(in the rows, 128 means zero)
Each row of numbers belongs to one of the objects below and depends on some of the facts about them. Some rows are named. Which object is each other row?

Some facts about the objects:
α K_438 <- K_806,K_368,K_379,K_544,K_264,K_664,K_138,K_333,K_668,K_744,K_659,K_641,K_415,K_267,K_591,K_763,K_482,K_779,K_258,K_970,K_914,K_812,K_691
α K_611 <- K_806,K_298
α K_914 <- K_379,K_664,K_138,K_953,K_748,K_522,K_2,K_802,K_550
α K_724 <- K_523
α K_336 <- K_673,K_815
α K_379 <- K_673,K_543,K_997,K_462,K_967,K_999,K_604
α K_298 <- K_673
α K_945 <- K_214,K_199,K_626,K_730
α K_857 <- K_302,K_615,K_387,K_377,K_221
α K_641 <- K_615
α K_912 <- K_808,K_695,K_799
α K_597 <- K_962,K_527,K_338,K_802
α K_377 <- K_129
α K_138 <- K_664,K_708,K_538,K_66
α K_668 <- K_298,K_591,K_967
α K_532 <- K_741,K_476
α K_594 <- K_564
α K_620 <- K_801,K_659
α K_538 <- K_554
α K_782 <- K_447
α K_390 <- K_19
α K_328 <- K_787,K_466
α K_58 <- K_131
α K_368 <- K_527,K_697
α K_338 <- K_953
α K_17 <- K_203
α K_415 <- K_203
α K_806 <- K_415
α K_204 <- K_804
α K_748 <- K_591,K_466,K_618,K_183,K_597
α K_609 <- K_211
α K_387 <- K_571
α K_970 <- K_538
α K_462 <- K_730,K_15
α K_997 <- K_763,K_419
α K_994 <- K_989
α K_779 <- K_15
α K_624 <- K_912
α K_302 <- K_17
α K_652 <- K_815
α K_544 <- K_47
{K_368,K_611,K_673,K_264,K_554,K_626,K_476,K_609,K_997,K_763,K_737,K_15,K_183,K_815} Σ 310
{K_379,K_543,K_741,K_668,K_652,K_131,K_328,K_267,K_357,K_336,K_782,K_724,K_989,K_221,K_812,K_597} Σ 660
{K_523,K_214,K_962,K_19,K_387,K_527,K_847,K_708,K_695,K_199,K_591,K_538,K_970,K_967,K_912} Σ 495
{K_544,K_568,K_615,K_129,K_857,K_298,K_138,K_447,K_333,K_659,K_415,K_804,K_748,K_466,K_624,K_211,K_730,K_377,K_779,K_258,K_994,K_338,K_618,K_914,K_802,K_17,K_945,K_66,K_47,K_438} Σ 482
{K_302,K_664,K_801,K_532,K_744,K_571,K_269,K_594,K_482} Σ 271

Some rows with their names:
[110 132 175 129 108 129  98 112  97 123 159 157 118 116  82 163 138 165
 123 136 128 180  97 143 141 105 116 139 139 118  73 135 171]: K_368
[113 140 119 133  83 158  96 106  97 143 115 146 114  76 103 167 123 159
 105 116 150 151  87 149 175 134 113 144 148 127  94 127 116]: K_258
[110 137  96 138 119 144 120 113  85 109 113 194 118 109 102 186 139 174
 123  93 127 159 100 112 155 107 110 159 127 124 130 113 152]: K_799
[113 118 124 120  97 145 118 106 119 105 116 171 102 111  72 151 106 160
 117 126 135 162  80 153 123 109 122 141 135 137 149 111 150]: K_550
[113 116 157 134 111 155 105  99  96 135 117 156 120  86  87 147 130 162
 111 120 148 166 100 150 183 128 124 140 133 117 108 122 161]: K_962
[107 145 175 131  92 135 109 101 112 123 144 175 118 103  96 153 101 171
 107 138 135 170  89 139 109 110 116 135 145 109 121 122 160]: K_482
[110 130 144 138  91 132 105 106  94 133 154 143 119 114  71 145 140 162
 112 108 122 157 102 119  67 122 116 135 150 136  98 126 151]: K_336
[112 120 153 120  91 142 117 110 120 121 139 162 113 115  84 158 119 155
 117 120 140 189  83 173 169 116 119 140 135 127  96 113 152]: K_626
[110 136 138 131 102 159 102  98 104 127 118 168 110  88 102 156 128 162
 115 108 150 147  97 162 154 117 115 144 139 141 131 127 137]: K_787
[111 116 109 129  82 144 124 107 110 144 132 159 114  91  77 153 119 166
 102 109 144 161  89 148 100 131 115 139 151 138 121 115 138]: K_812
[112 135 173 137 116 170  89  94  88 116 125 160 114  95  88 142 148 156
 126  97 150 148  89 155 215  99 117 151 124 144 129 123 143]: K_806
[126 185 153 141 112 124 112  69  74  84 146 157 122 115 117 183 107 153
 112  85 110 137 136 104 120 129 123 133 108 194  44 148 130]: K_204
[112 119 142 126 103 141  98 100 108 120 128 172 107 108  76 164 121 165
 117 136 132 160  83 150 108 118 116 137 147 126 123 125 152]: K_697
[112 141 143 133  88 129  94 114  93 122 159 158 119 117  86 150 143 159
 115 118 121 172 109 149 122 120 111 139 147 123  62 142 160]: K_611
[109 108 104 126  80 132 132 112 117 135 136 156 108 100  68 158 110 164
 105 114 130 166  82 141  76 127 121 129 153 128 121 112 140]: K_543
[111 126 134 128  89 137 112 116 108 122 142 166 114 101  89 157 120 164
 114 124 141 178  95 172 155 119 116 139 143 124  95 126 153]: K_763
[117 120 112 133  92 174 108 101  98 144 107 162 119  63 103 142 134 160
 100  98 162 153 106 169 199 142 120 135 139 120 112 134 122]: K_214
[111 140 152 143 111 142  89 100  78 133 126 151 129  89  98 146 140 166
 108 124 136 158 116 130 157 127 116 140 144 115  85 141 166]: K_847
[112 138 136 129  81 180 132 100 104 133 118 165 116  63 112 142 106 161
 112  95 165 149  94 181 188 121 119 145 134 131 138 114 119]: K_744

Name these rows:
No name comes twice in this set of rows, the named rows included.
[121 181 135 134  95  86 115  82 100 103 147 155 119 119 109 218  70 167
 109 136  99 162 115  67  75 139 124 122 128 169  15 141 132] | K_804

Now the same objects, written a new way:
Some objects and their rows:
[123 120 114 149 112 119 127 146 123 163 115 120 118 133 126 131 149 152
 150 149 135 110 111 147 117 117 129 121 124 131 126 112 133 131 124 133
 133 118 149 135 147 111 159 114 150 150 124 143 149]: K_183
[142 131 137 134 133 125 117 124 149 144 119 123 147 138 135 158 133 101
  96 133 107 131 115 141 132 120  93 120 133 127 141 147 147  99 113 133
 127 141 130 113 111 108  97 134 133 134 134 123 104]: K_258
[138 125 109 114 134 129 141 151 139 114 118 127 126 105 177  83 142 136
 164 120 179  49 132  69 109  95  94 149 125 148 131 135  78 112  84 121
 123 128  83 159 127 175 144 114 118 116 153 128 165]: K_523
[149 106 145 136 114 113 140 108  97 144 118 144 140 141 145 123  78 143
 185  98 142 142 134  94 137 139 119 132  97  98 136  99 131 177 125 127
 160 103 115 129  98 148 126  97 133 128 123 133 162]: K_387
[132 133 129 161 104 118 128 137 131 147 120 129 123 124 125 138 155 133
 118 134 133  90 110 158 120 121 136 134 121 137 132 125 157 135  95 120
 138 130 139 118 135  91 160 112 156 161 137 139 139]: K_763
[131 120 109 137  99 153 119 139 129 141 128 122 130 118 138 142 113 159
 155 126 132 134 132 132 160 133 132 135 123 133 118 145 105 150 158  79
 117 131 155 103 122 119 120 108 133 123 130 150 119]: K_203
[ 99 110 101 128 117 136  82 110 141 164 126 137 123 127 121 146 133 132
 147 103 123 118  93 127 148 131 131 139 113 118 122 120 120 128 123 121
 134 126 134 143 153 140 126 146 120 135 148 163 137]: K_801
[118 126 136  89 157 158 171 165 121  36 154 133  76 100 163  79 146 163
 156 148 144 123 150  57 118 144 186  73 131 143  76 130  99 159 166 126
  84 130  72 119 124 174 124 107 110 130 116 117 115]: K_390
[128 132 136 161 101 106 122 133 138 153 119 114 152 123 163 138 143 129
 118 107 131 124 119 125 120 117 132 160 114 115 123 138 144 125  92  97
 152 138 116 148 105 128 139 154 150 129 134 140 149]: K_962
[118 118 135 141 120 117 143 141 106 142 121 124 111 129 111 126 137 139
 153 143 133 134 122 145 111 127 149 110 118 128 124  99 146 141 136 155
 137 110 141 139 151 118 159 105 143 143 107 131 150]: K_368
[124 144 127 141 124 110 115 120 141 139 140 140 160 143 121 125 122 124
  82 126 128 113 143 158 138 129 132 147 164 106 130 132 126 132  99 113
 117 131 141 131 137 120 174 158 135 136 152 130 123]: K_267
[124 119 135 117 146 124 128 125 129 136 124 118 127 143 118 149 116 111
 134 142 107 171 126 124 122 129 107  98 126 123 132 126 137  98 151 169
 129 119 140 136 124 131  98 128 124 113 102 117 117]: K_914
[149 131  94  78 164 149 143 160 155  99 112 128 125 114 141  94 130 103
 129 143 165  52 131  83 105  91  52 113 143 176 151 142  65  68 105 167
 101 131 103 139 129 150 101  91  85 117 140 123 120]: K_211
[140 135 130 130 131 119 118 134 154 148 116 120 146 141 136 159 136 106
  92 137 103 136 110 140 124 121  97 116 134 125 135 143 146  90 117 137
 133 145 135 119 110 109  95 142 131 132 126 128 102]: K_618
[108 130 131 124 142 113 128 112 115 125 145 134 142 148 102 112 110 128
 120 134 128 151 158 147 135 136 142 132 158 108 125 117 119 137 136 148
 119 109 145 149 158 142 175 151 127 114 132 120 138]: K_379
[104 132 126 119 136 107 130 125 118 130 139 129 145 153 102 113 107 132
 115 139 128 154 156 143 129 139 152 127 161 100 118 108 110 139 135 149
 120 111 148 154 154 143 173 157 123 119 124 125 136]: K_597
[129 116 137 117 145 126 130 118 124 133 125 126 131 143 119 145 109 110
 140 138 108 168 128 123 126 128 101  94 123 123 139 127 136 110 151 165
 126 117 137 127 122 132  98 117 123 116 110 117 119]: K_415
[126 120 136 116 147 125 132 122 127 134 124 118 130 146 119 147 118 108
 133 138 110 170 129 126 122 126 104  98 128 125 133 126 137 101 154 168
 130 122 137 137 126 132  96 127 123 114 107 117 117]: K_138
[122 133 125 126 119 154 134 127 113 119 137 118 104 115 111 126 130 150
 145 135 122 165 141 143 141 139 161 144 125 141 120 139 120 138 179  98
 125 132 151 118 135 127 114 130 128 108 107 117 128]: K_462

Rows to name:
No name comes twice in this set of rows, the named rows included.
[141 129 142 129 143 124 143 145 149  90 141 146 118 105 217  90 174 151
 137 132 153  48 119  50 116 111 128 120 128 130 100 148 117 136  63 100
 109 144  46 131 104 170 142 130 138 155 179 116 140] | K_19
[120 109 184 155 179 124 107 106 163 117 170 173 106 154 250 156 188 171
 143 189  62 138  88  70 177 151 141  26 149  82  65 171 196 156 106  95
  63 141  68  63  96 156 102 157 187 203 207  72  91] | K_447
[151 148 123  89 143 121 192 173 114  51 114 130  94  89  97  64 147 110
 106 132 176  55 137 101  56 115 150 115 122 172 137  89 114 131 102 184
 136 129  77 146 133 127 151  77  91 143  96 135 134] | K_609

Now the same objects, written a new way:
Named rows:
[142 146 198 145 153 124 130 151 125 113 158 117 148 118 113 107 144 151
 135 121 156 124 164  91 112  72]: K_787
[152 135 151 117  82 131 162  88 115 145 188  81 141 106 157 116 129 151
 126 141 141 112  82 110 139 158]: K_462
[138 145 134 143  99 116 158 109 120 151 189 130 114 139 142 113 146 150
 118 121 119  99  75 118 141 142]: K_997
[155 168 137 129  93 128 153 110 157 132 201 111 139  93 138  93 122 145
 115 149 154 119 116 142 140 140]: K_604
[148 176 144 138 113 103 169 112 155 126 188  98 141 112 144 108 113 150
 115 151 172 112 123 144 128 161]: K_543
[130 168 111 134  94 108 146 149 168 157 145 140  84  87  80  80 150 135
 103 145 108 157 115 160 146 111]: K_744
[118 162 103 148 105 132 139 132 165 135 155 172  80 111  81  91 151 121
  90 129 115 127  99 162 156 126]: K_333
[115 156 128 171 155  39 164 165 153 172 174 119 132 126 122  95 150 188
 106 129 131  78  89 138  89 156]: K_970
[171 178 126 140 105 144 160 137 167 123 203 149 131 111 165 115 132 127
  95 128 147 108 100 145 134 145]: K_15
[124 168 114 155 107 141 133 160 170 128 144 180  98 105  90 103 154 118
  92 128 110 139 111 163 143 124]: K_659
[115 145 168 160 141 159 121 112 119  86 180 164 111 138  82  80 153 132
 121 108 145 125 159  97 155  62]: K_618
[138 181 130 138 103 116 139 151 176 130 166 150 100  72  67  55 142 141
 106 140 129 168 157 162 146  92]: K_664
[192 151 178 135 127 112 157 140 135 114 216 100 199 106 201 149 110 147
 109 126 183  65 108 100  88 156]: K_199
[109 122 178 135 144  98 126 133  97 155 112  82 153 155 127 170 135 139
 136 140 153 105 128  91 110 135]: K_782
[ 93 123 199 154 167  83 136 103  75 148 135  71 129 171  99 128 136 171
 156 133 152 100 147  68 121 107]: K_328
[139 140 159 145 128 131 132 159 109 128 145 140 147 142 141 163 150 136
 121 104 138  98 108  86 116 114]: K_737
[131 111 172 109  90 144 101 135  76 154 106  93 140 123 111 148 147 116
 140 128 116 133 132  76 124  98]: K_594
[140 134 183 159 158  82 138 178 117 151 155 111 171 137 163 154 138 159
 114 119 161  68 106  98  76 137]: K_847
[135 127 167 112  89 142 112 154 103 138 108 125 137 103 106 135 143 116
 129 131 125 140 138  98 129  97]: K_269

Which object is each row?
No name comes twice in this set of rows, the named rows included.
[108 154 128 144 123  75 169  99 124 172 155  86 109 145 116 112 126 177
 125 154 142  99 101 126 127 160] | K_668
[151 148 177 131 121 133 124 179 131 126 131 119 168 105 138 147 144 125
 123 130 153 124 142 107 104 107] | K_564
[120 162 126 160 102 100 140 156 164 177 133 134  72 102  91 135 145 163
 106 158 144 110  99 110 115 112] | K_641
[ 42  87  90 141  88  80 152  70  54 228 120 107  25 189  63 112 170 165
 146 128  56  99  18  91 173 151] | K_438
[109 110 149 120 112 139 108 173  76 138  74 146 164 158 120 158 169  79
 131  79  71 135 114 119 122 134] | K_624
[127 123 171 144 160  51 132 229  83 164  97 102 217 165 158 166 166 139
 129  77 105  84 104 111  56 169] | K_912
[154 144 172 147 136 149 126 179 123 117 144 148 162 127 151 159 151 121
 121 106 137 107 125 101 119 109] | K_476
[131 159 194 182 195  81 144 158 131 113 203 121 165 137 119  84 142 189
 128 106 181  74 163  98  94  85] | K_962
[190 155 164 132  92 170 146 126 129 108 200 124 162 114 188 155 124 120
 120 121 160  93 116 101 123 138] | K_626
[166 179 144 160 140  80 170 151 169 135 225 126 167 110 154  92 125 166
  96 138 161  80 105 144 104 165] | K_967

Now the same objects, written a new way:
Some rows with their names:
[109 121 125  73  47 157  89 160 121 184 104 161 169 138 208]: K_199
[129  97  98  98 106 140 132 182 151 148 112 138 199 113 180]: K_945
[157  99 100  71 117 106 188  79 131 162 136 110  74 150 140]: K_543
[151 115 100 123 105 117  66 140 138 118 141 103 120 150 122]: K_801
[111  97 122 113 129 144 117 150 118 131 111 136 132 183 123]: K_15
[165  54 180 154  73 131  99 155  88 119 168 207 104 176 183]: K_538
[182 151 151 132 122 139 129 118 196 147  90 138 132 193 140]: K_799
[144 124 111 116 142 139 102 156 132 145 126 143 111 140 127]: K_787
[153 125 130 111  79 172  87 161 111 164 155 194 103 171 133]: K_527
[113 130 134 125 147 184 113 130 152 133 160  73 113 149 192]: K_550
[150 150 150  82 122 119  67  83 112  80 161 126 153 121  80]: K_482
[147 111 117 135 137 195 144 161 162 127 189 117 139 150 154]: K_802
[157 130 128 108  94 158  90 159  77 154 125 138 107 148 161]: K_19
[144 119 125 116 127 125 124 147 134 142 127 135 107 143 132]: K_419
[170 106 108 130 139 146 142 172 122 121 136 128 145 128 135]: K_211
[160  71 171 144  78 142  97 152  88 125 161 188 103 170 186]: K_708
[142 117  96 133  85 131  73 127 149 108 137 113 119 146 120]: K_571
[136 107 162 124 111 136  75  93 137  77 195 101 134 150 145]: K_664
[143 126 126  94  96  95 193 131 127 160 135  88  79 146 126]: K_604

Name these rows:
No name comes twice in this set of rows, the named rows included.
[159 149 188  73 112 150  89 102  46 111 155 178 141 123 121] | K_970
[162  98 110 136 124 171 138 175 175 134 182 193 136 159 102] | K_338
[154  85 190 134 152 164 151 115 116  64 207 131 161 129 169] | K_138
[136 125 127  84  80  88 207 127 131 169 132  87  82 147 129] | K_462
[108 126  94 106 149 191  88 166 143 152 147 155 113 194  76] | K_183
[142 115  66  89 152 204  81 122 201 181 190 238  89 181  78] | K_597
[124  70 134 138 132 138 107 154 116 115 127 155 124 193 126] | K_554
[123 126 172  80 162 147 100 101  83  87 140 165 158 158  70] | K_368
[172 130 142  95 158 144 139 134  96  93 150 141 168 105 107] | K_659
[124 104 121 104 122 121 157 145 103 140 120  94 100 187 111] | K_673
[119 125 132 126 139 174 113 136 153 138 156  98 114 152 176] | K_953

